Here is a tiny trained network, its code and every weight. The questions are about switching its units off for an input and a class, where a switched-off unit gives its printed mean instead of its output.

import numpy as np


def w(rows, s, z=0):
    codes = np.array(rows[::2]) - 128.0
    scale = np.full(codes.shape[1], s)
    scale[-1] = z or s
    return codes * scale


def f(y):
    return np.maximum(y, 0)


def log_softmax(a):
    a = a - a.max(-1, keepdims=True)
    return a - np.log(np.exp(a).sum(-1, keepdims=True))


def net(x, mask):
    res = np.array(x, float).reshape(1, 2) / 4 @ E
    y = f(res @ A[0][:, :-1].T + A[0][:, -1])
    res = res + np.where(mask, y, B[0][:, -1]) @ B[0][:, :-1]
    return log_softmax(res[-1] @ U[:, :-1].T + U[:, -1])


A, B = {}, {}
E = w([
[38,110,159,131,148,254,133,154,152,219,221],'x0',
[220,144,188,115,111,246,133,121,64,72,139],'x1',
],0.0085)
A[0] = w([
[110,126,129,131,128,149,126,130,130,136,132,233],'n0',
[174,128,137,132,133,88,124,126,113,101,114,75],'n1',
[203,120,120,130,120,69,124,123,121,101,112,110],'n2',
[253,133,152,124,132,239,131,126,108,84,122,108],'n3',
[14,129,117,126,141,10,132,129,151,162,123,98],'n4',
[190,137,115,127,126,68,132,131,132,101,119,44],'n5',
[140,114,122,136,135,140,135,133,136,127,116,118],'n6',
[156,127,125,129,127,105,127,127,128,117,123,253],'n7',
[119,131,129,126,137,133,131,128,124,129,129,255],'n8',
[73,120,128,131,127,191,124,127,134,157,136,154],'n9',
[72,132,131,126,132,204,132,130,130,156,137,46],'n10',
[87,124,124,133,131,160,125,132,139,144,139,59],'n11',
],0.019,0.0093)
B[0] = w([
[197,130,169,118,96,39,158,111,152,81,94,185],'n0',
[82,129,170,124,183,154,130,122,103,135,153,175],'n1',
[88,131,194,114,175,158,166,104,123,110,124,208],'n2',
[102,16,27,149,66,157,90,118,124,171,146,248],'n3',
[112,13,40,146,69,181,93,115,110,161,149,246],'n4',
[53,130,180,124,198,196,139,119,127,142,148,184],'n5',
[128,129,125,128,134,124,113,131,126,139,124,131],'n6',
[216,148,194,106,78,5,171,106,157,71,96,198],'n7',
[232,99,175,111,47,28,162,80,145,68,95,190],'n8',
[113,136,187,114,157,110,160,103,121,102,121,207],'n9',
[57,120,188,118,199,183,151,106,108,123,136,189],'n10',
[81,134,162,128,180,167,124,128,124,136,139,160],'n11',
],0.021,0.019)
U = w([
[125,69,44,164,66,160,90,122,121,168,143,116],'0',
[81,134,213,89,207,153,163,108,120,112,126,85],'1',
[245,139,150,103,86,33,147,122,177,92,74,254],'2',
[130,141,122,135,129,136,121,162,136,130,109,95],'3',
[139,143,121,137,156,132,105,140,146,147,125,94],'4',
[136,153,110,124,125,128,118,152,135,135,127,96],'5',
[150,148,104,130,138,128,113,126,132,150,131,92],'6',
],0.012,0.005)

Each question gives the input, the list of numbers given to net, and the class t.
The units are the neurons (one row each of A and B). Each row of codes is followed by its name. A weight is (code - 128) times the scale printed after its matrix; where a second scale follows, it is the last column's (A, B and U).
mask holds one flag per neuron, in row order. A switched-off neuron (its flag False) gives its mean, the last column of its row in B, instead of its output. The means were averaged over made-up inputs and are rounded, as every weight is.
A unit's drop is (log p(t) with every unit on - log p(t) with that unit switched off) / (log p(t) with every unit on - log p(t) with every unit switched off).
The circuit of an input: a set's keep is (log p(t) with only the set's units on - log p(t) with every unit switched off) / (log p(t) with every unit on - log p(t) with every unit switched off). Starting from all 12 units, units are removed one at a time, each time the one whose removal leaves the highest keep (on an exact tie, the one counted first), for as long as the keep stays at least 0.8.
circuit, biggest first: the units of the circuit, biggest drop first
top k neurons: the k neurons with the biggest drops, biggest first
drop when u is switched off: that unit's drop, to one decimal
input [3,-3], class 2: circuit, biggest first : n3, n5
input [4,-2], class 1: circuit, biggest first : n3
input [6,-5], class 1: top 4 neurons : n3, n9, n10, n11
input [7,-6], class 1: top 3 neurons : n3, n9, n10
input [-2,-3], class 2: top 2 neurons : n3, n7
input [3,-2], class 2: top 3 neurons : n3, n5, n2
input [3,-1], class 2: top 2 neurons : n5, n2
input [5,-2], class 1: top 2 neurons : n10, n7
input [3,1], class 2: drop when n1 is switched off : 0.1
input [7,-5], class 1: drop when n9 is switched off : 0.6
input [-4,2], class 1: drop when n0 is switched off : 1.0
